In the rows, 128 means zero.
Each row of numbers stands for one object and depends on some of the facts below. Use the named rows to name the rest.

There are 2 kinds of fact about the objects: ruplum, stodek.
naro: ruplum dogrok; stodek 499
vutuklas: stodek 499
triplon: ruplum gritubas; stodek 499
kluredri: ruplum gritubas koplik; stodek 499
tedu: stodek 162
flukor: ruplum gudostis; stodek 499
flurun: ruplum ravik dekal saskam plema; stodek 162
stetik: ruplum skifur stuster kegrek; stodek 499
koplik: ruplum teran gritubas susta; stodek 499
grebra: stodek 499
gritubas: ruplum tovopu; stodek 499
dipir: ruplum fetu noflu; stodek 162
vubrim: ruplum druren; stodek 162
tegem: ruplum gekal pletok nibal; stodek 499
saskam: ruplum legun skegrus trabrer skitru klubrem; stodek 162
netas: ruplum stetik; stodek 499
vafu: stodek 162
geder: ruplum pletok; stodek 499
nasas: stodek 162
klozem: ruplum gaplis boplis; stodek 162
druren: ruplum gudostis; stodek 499
gusku: ruplum liskik regifluk; stodek 499
pluplu: ruplum bopel muflur; stodek 162
dregem: ruplum gatrabran druren; stodek 499
plebren: ruplum plonim plidrodir; stodek 499
bago: ruplum bilon; stodek 499
resteduk: ruplum vutuklas; stodek 499
roflis: stodek 162
bilon: stodek 499
klunes: ruplum bragra lodir; stodek 499
flobrofam: ruplum dregal kuros; stodek 499
boplis: stodek 499
brobru: ruplum gudostis regifluk; stodek 162
plonim: stodek 162
lumum: ruplum geder; stodek 162
digar: stodek 162
gatrabran: ruplum mudrel dilen; stodek 162
kliple: ruplum valam; stodek 499
sudrol: ruplum treplen; stodek 162
dreflol: ruplum distul suskibul grebra; stodek 499
danuvo: ruplum mupludres; stodek 162
deram: ruplum nesa; stodek 162
loso: ruplum grobim; stodek 499
resigrur: stodek 499
zigin: stodek 499
lodir: ruplum tovopu; stodek 499
kamil: ruplum resigrur skifur; stodek 162
fodek: ruplum gaplis drebem; stodek 162
lakezos: ruplum sunol; stodek 499
valam: ruplum tovopu sunol; stodek 499
vufisal: ruplum triplon susta; stodek 499
flamu: ruplum skifur; stodek 499
fegir: ruplum vafu skegrus kobak; stodek 499
stunatrin: ruplum bilon plodrek keponan; stodek 499
klotruk: ruplum teran triplon bago gusku; stodek 162
kuros: ruplum plimol regifluk; stodek 162
modrar: ruplum triplon keponan koplik; stodek 162
ritrol: ruplum tirim bosamur; stodek 162
driskel: ruplum mupludres treplak nasas stesoplo; stodek 162
vuklon: ruplum loso dregem trinal; stodek 499
gegepli: ruplum lomem; stodek 162
flarir: ruplum rastos bago; stodek 499
gruflom: ruplum liskik lakezos; stodek 162
bopel: ruplum tenil; stodek 499
plotam: ruplum triplon valam sunol; stodek 499
draklis: ruplum tovopu valam; stodek 499
tenil: ruplum kliple kobak; stodek 499
klefli: stodek 499
reste: ruplum bilon grebra; stodek 499
fupli: ruplum liskik drebem kluredri; stodek 499
liflokik: ruplum distul grebra; stodek 499
guflavo: ruplum valam; stodek 499
dogrok: ruplum fulu grebra; stodek 499
tovopu: stodek 162
trabrer: ruplum bilon skiska; stodek 499
defak: ruplum klotruk; stodek 499
drebem: ruplum brobru gudostis; stodek 499
tirim: ruplum bilon; stodek 499
kegrek: ruplum lubas; stodek 162
sunol: ruplum skiska bago; stodek 162
flerek: ruplum gruflom skegrus klefli drebem brakir; stodek 499
skitru: ruplum zaklan; stodek 499
grusku: ruplum brobru guflavo nesa; stodek 499
ketimis: ruplum vufisal plema; stodek 162
distul: ruplum grusku; stodek 499
kubris: ruplum dreflol plotam; stodek 499
rastos: ruplum tovopu; stodek 162
dregal: ruplum geder treplen tedu; stodek 499
grutun: ruplum pletok; stodek 499
skifur: stodek 499
reraklur: ruplum lodir; stodek 162
skigror: ruplum grutun rastos; stodek 499
stesoplo: ruplum tedu bosamur; stodek 499
regifluk: ruplum rastos; stodek 499
grobim: ruplum liskik; stodek 499
brubol: ruplum modrar supum boplis; stodek 162
stanem: ruplum flarir flamu; stodek 499
topufik: ruplum deram; stodek 499
trinal: ruplum triplon luflo; stodek 499
kobak: ruplum skifur lubas grobim; stodek 499
mosturok: ruplum vutuklas bosamur gusku; stodek 499
nupo: ruplum gaplis zigin plotam; stodek 162
keponan: stodek 499
vafek: ruplum kledro; stodek 162
fetra: stodek 499
skadrus: ruplum klugron; stodek 499
kuva: ruplum draklis fulu; stodek 499
treplobus: ruplum kife; stodek 162
liskistur: stodek 162
liskik: ruplum tovopu; stodek 162
vamun: ruplum deram; stodek 162
muflur: ruplum kliple; stodek 499
flegrar: ruplum mudrel; stodek 162
fetu: ruplum vutuklas noflu; stodek 162
klugron: ruplum vafu keponan koplik; stodek 499
radrik: ruplum brasto fligror; stodek 162
grumu: ruplum brovim; stodek 499
paplegem: ruplum vafu skifur; stodek 162
fasu: ruplum vufisal valam dilen; stodek 499
kesur: stodek 499
skiska: ruplum tovopu; stodek 499
bosamur: ruplum mudrel; stodek 499
gudostis: stodek 499
dofa: ruplum trinal; stodek 162
gekal: ruplum skiska; stodek 499
mudrel: stodek 499
kuflufur: ruplum liskik draklis fasu klozem brubol; stodek 499
teran: ruplum bilon skifur; stodek 499
ravik: stodek 162
lubas: stodek 499
netror: ruplum grebra; stodek 499
brovim: ruplum plema sunol stesoplo dilen; stodek 162
fletas: ruplum modrar; stodek 499
susta: ruplum zaklan bofer; stodek 162
kledro: ruplum fasu; stodek 162
pletok: ruplum valam; stodek 162
dekal: ruplum trabrer nibal; stodek 162
luflo: ruplum klefli; stodek 499
mupludres: ruplum regifluk; stodek 499
suskibul: ruplum digar treplak; stodek 162
legun: ruplum gudostis; stodek 499
laso: ruplum liskik; stodek 499
fligror: ruplum ketimis; stodek 499
devul: ruplum gruflom dilen; stodek 162
duzus: ruplum drupo drebem tegem; stodek 162
brasto: ruplum loso; stodek 499
plidrodir: ruplum laso; stodek 499
bofer: ruplum liskik bilon; stodek 162
skegrus: ruplum vafu sunol; stodek 499
grustor: ruplum zakleflon; stodek 499
drupo: stodek 162
nastul: ruplum modrar reste; stodek 162
nibal: stodek 499
dilen: ruplum lodir; stodek 499
drogur: ruplum ritrol lodir noflu; stodek 499
zaklan: ruplum tovopu skiska; stodek 162
plimol: ruplum roflis; stodek 499
skofe: ruplum tedu fligror; stodek 162
treplen: ruplum triplon plotam; stodek 162
treplak: ruplum tirim gudostis grebra; stodek 162
nifiklan: ruplum nisku kamil keponan; stodek 499
koni: ruplum plotam grusku; stodek 499
brakir: stodek 162
nesa: stodek 162
naflan: ruplum grutun; stodek 499
flastos: ruplum gekal; stodek 162
lomem: ruplum kesur gekal; stodek 499
fotrigim: ruplum gusku; stodek 499
noflu: ruplum bago nesa; stodek 499
stomer: stodek 162
bragra: ruplum brostak; stodek 499
drezun: ruplum zakleflon; stodek 162
plodrek: ruplum bopel; stodek 162
fulu: stodek 162
nisku: ruplum fupli suskibul; stodek 162
kife: ruplum kesur reste; stodek 162
grofi: ruplum gruflom; stodek 499
skuze: ruplum drezun draklis; stodek 499
klubrem: ruplum sudrol; stodek 162
skodror: ruplum grusku; stodek 499
brostak: ruplum susta; stodek 499
stuster: ruplum kledro; stodek 499
supum: ruplum resigrur sunol; stodek 499
bibrun: ruplum luflo; stodek 499
plema: ruplum brobru; stodek 499
bruflobrum: ruplum legun; stodek 499
nenin: ruplum skifur; stodek 499
rogon: ruplum liskistur kluredri kuflufur; stodek 162
gaplis: ruplum flarir reste; stodek 499
zakleflon: ruplum fletas sunol nibal; stodek 499

Some rows with their names:
[155 126 117 123 155 147 152 118 156 144 140 144 146 130 111 130 139 148
 117 105 124 124 124 137 122 129  99 153 137 127 128 188  96 121 105  85
 144 120 105 145 108 119 140 153 196 124 168 130] : kobak
[103 104 135 154 106  82 104 114  87  75 101  96 125 155 117 109 100 120
 129 139 104 158 109  92 130  87 205  70  89 139 156  85 121 139 148 164
 151  98 199 119 169  94 104 127  34 136 141 152] : rastos
[138 124 113 118 115 123 157 124 161 136 131 134 121 126 123 130 132 107
 125 112 132 104 136 168 113 147  85 167 133 139 120 151 125 123 131  84
 132 144 110 123 117 155 141 130 188 114 123 143] : fetra
[142 133 128 109 141 145 137 121 157 127 135 147 145 121 137 139 144 130
 114 116 132 107 129 144 143 146  91 164 131 131 126 150 122 121 124  92
 125 145  96 114 118 141 134 150 178 122 129 133] : grustor
[106 117 147 156 123 121 103 134  76 116 114  93 118 143 125 126 125 136
 137 157 119 167 117  90 119 109 184  65 119 128 127  77 141 144 131 193
 129 106 171 145 141  96 115 101  54 139 105 119] : flastos
[111 128 138 151 116 122  97 134  78 133 114  90 116 139 132 119 123 133
 140 160 120 160 127  89 127 107 183  71 131 121 127  89 143 147 131 200
 136  96 168 149 146 107 108  96  50 144 111 116] : nastul
[145 132 121 107 135 144 142 132 153 134 135 152 145 121 132 131 141 132
 117 116 136 110 130 148 136 135  97 164 133 134 133 156 120 113 124  97
 124 141  96 108 116 137 132 151 182 124 139 129] : brasto
[143 135 121 109 137 141 138 123 154 136 137 147 143 121 127 131 139 129
 121 114 131 101 134 145 133 137  94 163 138 128 129 157 122 117 125  95
 126 134  98 116 119 147 133 153 179 121 143 133] : nifiklan
[118 146 106 122 152 110 130 105 181  94 136 164 134 110 176 152 128 110
  84  83 112  92 123 146 147 135 117 146  95 114 125 149  95 107 131  33
 129 171 103 140 147 158 142 166 124 112 158 132] : valam
[143 137 120 114 138 145 143 128 150 134 139 155 144 121 129 132 144 133
 114 115 137 112 132 149 125 132  97 160 131 134 133 157 119 110 121  95
 123 141  97 113 116 139 135 152 183 120 143 124] : stuster
[108 152 146 180 113 125 101 112  88 133 134 111 116 131 137 103  77 131
 142 155 118 189 147  78 137 104 173 104 116 130 125  85 161 157 120 200
 141 100 186 140 147 121 119  77  45 148 114  86] : treplak
[139 129 121 115 134 146 141 124 141 124 142 154 150 120 132 131 144 132
 109 122 137 108 138 151 126 131  98 160 118 141 138 153 130 103 125  96
 122 144  98  99 118 143 134 157 185 118 138 128] : klunes
[105 107 132 164  98 100 117 138  85 130 112  74  90 151 120 124 112 114
 145 153 119 167 125 116  99 117 178  72 127 132 112  82 143 151 141 178
 140 103 182 166 138 108 120  70  60 130  96 134] : liskistur
[138 142 133  98 134 129 146 112 166 117 124 143 149 122 109 125 149 119
 134 103 129  92 104 138 140 145  82 157 134 130 141 136 106 134 125 104
 114 147 106  95 127 137 132 175 173 133 132 147] : flarir
[107 107 138 144 121 115  91 135  65 126 122  97 110 139 121 122 116 144
 147 162 122 146 133  93 119 106 191  61 129 114 129  96 153 133 141 197
 130  96 166 142 144 110 115 100  46 136 125 124] : susta
[149 120 112  97 136 133 143 150 157 137 127 165 128 120 134 126 113 150
 132 120 143 112 139 153 165 148 104 188 133 126 141 176 117 110 131  89
 124 151  98 109 109 122 131 132 161 131 147 134] : fupli
[138 152 122 115 136 134 154 141 160 130 134 167 140 111 122 129 151 116
 115 100 144 106 112 154 110 130  94 146 132 132 133 134 104 108 121  93
 103 161  91 111 121 138 137 164 166 125 143 116] : grutun
[141 173 109 121 119 148 141 111 165 149 129 145 151 116 152 109 136 116
 111 123 136 115 149 141 146 128  90 192 128 140 140 159 118 129 109 106
 140 136 104 109 129 158 125 140 174 139 132 114] : netror

Rows to name:
No name comes twice in this set of rows, the named rows included.
[139 122 111 124 116 122 159 125 163 140 132 131 121 130 120 129 132 108
 125 112 132 109 134 170 108 147  87 166 134 140 118 155 120 123 128  82
 135 139 110 129 112 150 142 129 192 113 127 145] -> lubas
[143 130 126 105 134 140 145 136 150 130 135 153 140 119 123 132 143 128
 121 117 140 106 128 152 131 141  92 160 132 134 135 147 122 114 127  98
 114 149  96 103 116 136 134 154 180 123 133 133] -> mosturok
[ 90 107 159 147 147 118  85  91  93  90 113  71 120 139 151 155 135 141
 134 154  89 150 110  67 164 150 174  59 102 102 111  76 137 175 131 171
 133 126 174 167 147 101 127 110  37 142  77 144] -> sunol
[148 162 138 107 130 136 145 128 182 126 127 157 145 117 125 125 133 107
 125  96 134 116 107 141 140 131  85 172 142 138 130 129 112 130 123  96
 120 136 102 102 125 138 124 159 171 131 136 125] -> grusku
[123 113 111 117 129 108 138  75 150  74 133 145 160 129 134 124 125 120
 105 111 111  86 136 141 150 127 109 166  80 138 162 159 113 113 138  67
 143 149 124  79 149 154 136 186 162 115 161 167] -> skiska
[129 126 130 110 138 137 140  97 149 104 137 140 153 120 127 133 149 128
 116 117 123  95 127 137 141 146  86 156 110 131 141 142 124 125 124  95
 118 155 105  94 125 146 141 172 181 124 128 145] -> gekal
[137 122 112 114 115 119 152 123 160 141 133 130 117 127 121 131 131 105
 131 114 134  96 140 168 110 147  84 168 140 133 119 153 129 123 136  88
 133 138 104 126 118 163 140 127 186 112 126 147] -> keponan
[145 130 126 113 148 145 139 120 157 134 138 145 144 122 132 142 139 133
 115 112 128 111 130 141 141 144  94 164 132 128 122 159 118 121 120  89
 131 136  98 124 113 139 136 151 185 121 137 134] -> fegir
[153 130 120 126 157 145 150 107 159 142 141 141 149 129 104 129 140 145
 121 103 118 117 123 134 113 128  94 149 139 126 125 185  97 126 102  86
 143 116 107 144 111 129 144 158 197 124 171 129] -> nenin
[132 156 120  91 152 130 112 123 185 131 133 154 128 104 173 163 142 110
 105  92 122  75 124 139 154 143 102 149 150  98 102 146 116 121 137  66
 122 143  78 149 136 168 129 150 133 115 141 129] -> plotam
[141 131 121  86 136 135 116 133 150 143 142 154 136 111 130 139 135 127
 127 114 140  69 142 150 129 130 102 152 161 106 123 156 140 103 144 102
 117 121  82 111 123 171 126 152 166 111 158 133] -> vufisal
[153 131 121 131 163 147 152 103 159 144 144 138 152 133  98 128 142 147
 120  99 114 121 121 130 113 127  95 145 141 126 124 191  93 127  97  86
 147 110 111 150 110 127 144 162 203 122 178 129] -> flamu
[108 115 144 128 125 110  88 135  83 129 113  89 107 137 113 127 121 137
 160 149 119 137 114  86 125 116 182  56 148 102 123  88 142 153 142 201
 123  95 162 151 147 107 112 104  37 142 120 132] -> klotruk

Now the same objects, written a new way:
Named rows:
[ 72 165 139 120 144 154 119 165 115 119  93 169 146 150  97  57 135 115
 127 104 111 127 123 123 181 130 168  91 115 117  86 126 184 136] : reste
[ 85 127 153 143 123 129  91 104 135 125 104 156 130 143 131  86 132 142
 132 144 105 137 135 119 129  98 154 116 105 103 114 119 102 121] : flobrofam
[ 84 124 147 147 123 133  93 104 126 122 106 157 131 141 127  85 132 146
 133 136 104 131 137 115 132  97 154 117 106 107 111 117 108 127] : skuze
[ 85 136 158 143 124 126  95 102 139 113 102 157 125 143 125  90 136 144
 134 148  99 136 140 117 129  95 148 115 106 107 117 117 101 126] : dregal
[126 134 148 127 143 142  57 108 157  68  95 166  99 137 112 108 124 190
 121 173  66 134 106 120 101  87 133 116  97 104 111 109  78 161] : triplon
[195 117 103 116 127 113 202 169 125 157 154  70 132 111 135 181 120 100
 132 114 162 115 131 139 116 172  79 152 170 172 160 138 145 150] : devul
[246 109  91 111 115 155 186 128 153 148 152  73 145 103 165 214 130 110
 113 115 248 163 110 150 158 173 107 131 160 149 169 139 112 152] : brobru
[192 132 108 101 133 116 208 188 130 148 149  80 132 104 138 180 118  93
 124 110 169 116 130 149 150 177  78 139 171 169 151 149 172 152] : kife
[ 86 130 151 153 126 131  87 107 129 118 105 152 130 141 127  79 135 142
 137 135  95 134 139 119 130  94 157 125 108 107 111 118  93 127] : stuster
[118 103 120 137  84 129  79  94  69 180 102 140 149 170 118  74 133 177
 139 147 106 119 130 114 110 121 147 120  96 100 103 132  76 122] : grobim
[ 94 128 149 145 131 132  84 107 131 119 105 155 127 143 125  83 133 147
 131 136  92 136 132 120 129  98 155 123 106 104 110 118 109 126] : nifiklan
[ 68 145 160 149 107 130  97 111 133 106 108 156 137 139 127  92 144 144
 142 154 113 135 148 114 133  84 152  98 105 117 120 124  95 117] : geder
[200 122 107 107 130 115 195 177 135 150 153  74 128 105 142 189 118  99
 124 121 166 121 125 148 130 170  77 145 169 168 157 145 152 153] : klubrem
[196 125 108 109 127 113 197 174 132 148 155  75 128 106 140 186 121 100
 126 120 164 121 131 147 128 169  77 150 168 169 158 145 148 149] : skofe
[ 83 129 154 149 124 129  93 108 128 121 105 154 129 142 127  81 136 140
 136 135 100 134 139 120 133  94 155 120 108 107 112 119 107 126] : bopel
[221 126  92 112 141 155 218 168 132 133 140  80 147  99 127 188 118  98
 118  65 210 124 126 145 185 185 102 134 172 167 143 134 193 176] : treplak
[ 81 157 142 136 133 126  92  57 123 100 123 173 118 141 102 118 131 138
 129 103 101 127 139 113 118 113 163 132  97  98 112 125 141  81] : fetra
[192 157  98  97 136 109 198 131 116 128 172  93 120 101 114 222 116 100
 120  78 170 108 138 143 129 190  85 157 160 162 152 158 196 107] : fulu

Rows to name:
No name comes twice in this set of rows, the named rows included.
[119 131 146 137 132 142  67 107 139  91  95 163 110 140 117  97 129 172
 127 153  78 129 114 120 107  96 144 134 101 103 110 109  76 150] -> kluredri
[ 59 125 151 167 131 130 118 103 133 116 101 156 125 142 125  72 134 119
 146 125  89 116 148 104 101  96 157 156 116 116 121 100  84 131] -> dilen
[236 134 110  92 147 119 169 176 156 114 145  79 104 105 122 203 111 137
 117 142 128 119 103 151 113 165  61 142 161 167 154 138 138 180] -> modrar
[ 82 154 139 140 139 123  82  56 120 108 132 167 116 141 104 117 130 139
 127 101  94 131 137 116 116 112 163 131  97  97 110 126 146  76] -> resigrur
[203 121 105 103 132 114 191 178 135 148 154  76 127 103 138 191 116 112
 121 124 164 121 125 147 138 168  72 129 167 167 153 145 163 154] -> nupo
[186 126 102 105 135 116 203 179 134 151 160  74 129 110 138 180 120  87
 127 124 169 124 115 146 124 174  83 140 170 170 160 141 156 143] -> dekal
[ 84 122 151 140 124 128  93 103 135 130 102 159 134 139 137  86 129 146
 126 138 114 138 145 121 156  98 151 107 107 100 109 122 127 125] -> skodror
[ 94 122 149 130 104 131  81  92 134 147 103 157 136 147 160  97 140 143
 123 169 144 159 134 129 137  99 154 103  97  89 120 125  82 110] -> mupludres
[ 79 129 149 138 137 137 121 114 117 129  89 163 142 135 117  74 120 142
 124  86 114 118 161 119 191 111 154 106 112 105  88 119 188 145] -> dogrok
[ 82 113 146 147 135 129  96  96 134 133 109 154 127 146 130  77 128 138
 130 137  95 136 131 115 130 100 154 112 107 104 111 111 126 123] -> grustor
[ 85 155 142 130 137 146  88 138 128 114 107 161 128 153 108  72 143 124
 134 143  96 139 109 121 123 110 166 107 106 113 108 120 111 122] -> stunatrin
[164 131 108 116  93 126 187 194 119 100 176  73 147  89 125 213 129 138
 141 146 181 112 143 132 144 131  73  80 165 192 159 153 139 145] -> pletok
[221  94  80 101 102 113 199 158  84 209 156  59 145 130 131 173 113 125
 133 127 169 107 121 137 111 189  71 141 160 164 153 149 136 148] -> gruflom

